Here is a tiny trained network, its code and every weight. The questions are about switching its units off for an input and a class, where a switched-off unit gives its printed mean instead of its output.

import numpy as np


def w(rows, s, z=0):
    codes = np.array(rows[::2]) - 128.0
    scale = np.full(codes.shape[1], s)
    scale[-1] = z or s
    return codes * scale


def f(y):
    return y / 2 * (1 + np.tanh(0.7978845608 * (y + 0.044715 * y**3)))


def log_softmax(a):
    a = a - a.max(-1, keepdims=True)
    return a - np.log(np.exp(a).sum(-1, keepdims=True))


def net(x, mask):
    res = np.array(x, float).reshape(1, 8) / 4 @ E
    y = f(res @ A[0][:, :-1].T + A[0][:, -1])
    res = res + np.where(mask, y, B[0][:, -1]) @ B[0][:, :-1]
    return log_softmax(res[-1] @ U[:, :-1].T + U[:, -1])


A, B = {}, {}
E = w([
[120,139,165,14,57,172,126,162],'x0',
[151,114,133,99,126,101,63,33],'x1',
[106,63,151,201,2,115,144,117],'x2',
[108,77,154,99,132,152,65,160],'x3',
[107,193,93,153,89,146,107,129],'x4',
[169,102,88,105,140,44,158,220],'x5',
[171,94,216,67,142,145,140,145],'x6',
[167,101,72,176,101,158,62,190],'x7',
],0.0097)
A[0] = w([
[172,114,123,200,32,142,62,179,198],'N1',
[148,185,52,199,87,109,49,46,251],'N2',
[108,108,71,212,224,92,80,87,102],'N3',
[155,185,85,200,213,163,83,89,177],'N4',
[106,187,95,76,155,157,78,109,161],'N5',
[62,52,175,92,105,210,105,199,230],'N6',
[154,122,100,143,9,188,87,184,157],'N7',
[185,96,36,93,88,27,158,198,165],'N8',
[117,123,120,116,254,70,98,71,142],'N9',
[132,105,96,219,175,62,181,83,221],'N10',
[180,136,61,218,209,76,114,167,253],'N11',
[171,110,148,36,71,126,5,165,211],'N12',
[104,137,233,90,204,133,226,180,227],'N13',
],0.0079,0.0032)
B[0] = w([
[124,72,78,151,93,196,107,197,210],'N1',
[14,76,89,207,143,178,110,106,220],'N2',
[66,111,211,179,195,135,131,201,212],'N3',
[77,181,176,192,184,193,137,193,208],'N4',
[50,213,109,30,124,168,106,156,171],'N5',
[201,148,223,110,66,123,146,145,213],'N6',
[168,98,111,120,66,170,174,170,204],'N7',
[211,173,57,112,129,37,29,146,206],'N8',
[172,106,235,101,155,187,134,128,198],'N9',
[71,106,132,178,169,2,127,125,220],'N10',
[147,130,158,150,202,59,74,208,245],'N11',
[167,26,153,31,68,219,83,121,214],'N12',
[224,221,135,123,168,95,186,53,215],'N13',
],0.0076,0.012)
U = w([
[158,114,181,139,21,177,155,179,139],'0',
[186,124,52,121,136,52,47,158,154],'1',
[144,209,163,84,189,81,239,21,189],'2',
[90,65,67,154,80,186,153,86,4],'3',
[28,188,147,119,2,81,115,35,253],'4',
[70,192,151,106,173,216,82,138,129],'5',
[179,92,162,19,130,145,69,71,115],'6',
[93,73,170,207,182,98,114,161,56],'7',
],0.0088,0.0018)

Each question gives the input, the list of numbers given to net, and the class t.
The units are the neurons (one row each of A and B). Each row of codes is followed by its name. A weight is (code - 128) times the scale printed after its matrix; where a second scale follows, it is the last column's (A, B and U).
mask holds one flag per neuron, in row order. A switched-off neuron (its flag False) gives its mean, the last column of its row in B, instead of its output. The means were averaged over made-up inputs and are rounded, as every weight is.
A unit's drop is (log p(t) with every unit on - log p(t) with that unit switched off) / (log p(t) with every unit on - log p(t) with every unit switched off).
The circuit of an input: a set's keep is (log p(t) with only the set's units on - log p(t) with every unit switched off) / (log p(t) with every unit on - log p(t) with every unit switched off). Starting from the 12 units with the biggest drops (on a tie, the unit counted first), units are removed one at a time, each time the one whose removal leaves the highest keep (on an exact tie, the one counted first), for as long as the keep stays at least 0.8.
units of the circuit, in order: the units of the circuit, biggest drop first
k most important neurons: the k neurons with the biggest drops, biggest first
drop when u is switched off: that unit's drop, to one decimal
input [2,5,-1,-6,6,2,-7,1], class 7: 2 most important neurons => N2, N12
input [6,-5,5,5,-8,7,-8,-4], class 1: units of the circuit, in order => N8
input [6,-8,-5,4,3,-3,7,2], class 6: units of the circuit, in order => N13, N12
input [4,5,3,7,-3,8,4,7], class 6: 3 most important neurons => N12, N8, N4
input [-7,3,-4,-1,0,-6,8,-2], class 2: 2 most important neurons => N13, N1
input [0,0,-6,0,5,3,-5,7], class 5: 4 most important neurons => N4, N5, N10, N2
input [-7,5,-4,0,6,-7,-6,-6], class 7: 2 most important neurons => N10, N3
input [4,-1,3,-4,-4,1,8,-1], class 2: 2 most important neurons => N13, N1
input [-5,6,-6,-1,-2,-4,4,2], class 5: 3 most important neurons => N5, N4, N9
input [-3,-2,3,2,4,5,-4,0], class 1: 3 most important neurons => N8, N4, N9
input [4,-1,0,0,-8,-1,-2,3], class 6: 2 most important neurons => N4, N3
input [-4,7,-8,-5,-3,7,1,8], class 7: 3 most important neurons => N3, N4, N9
input [-4,-1,8,0,6,-2,2,-6], class 4: drop when N3 is switched off => 0.2
input [4,2,2,-1,-6,7,5,-1], class 6: drop when N5 is switched off => 0.0
input [4,6,-2,0,-5,-1,6,-8], class 2: units of the circuit, in order => N13
input [-8,7,1,8,-6,-2,7,-3], class 6: drop when N2 is switched off => 0.3
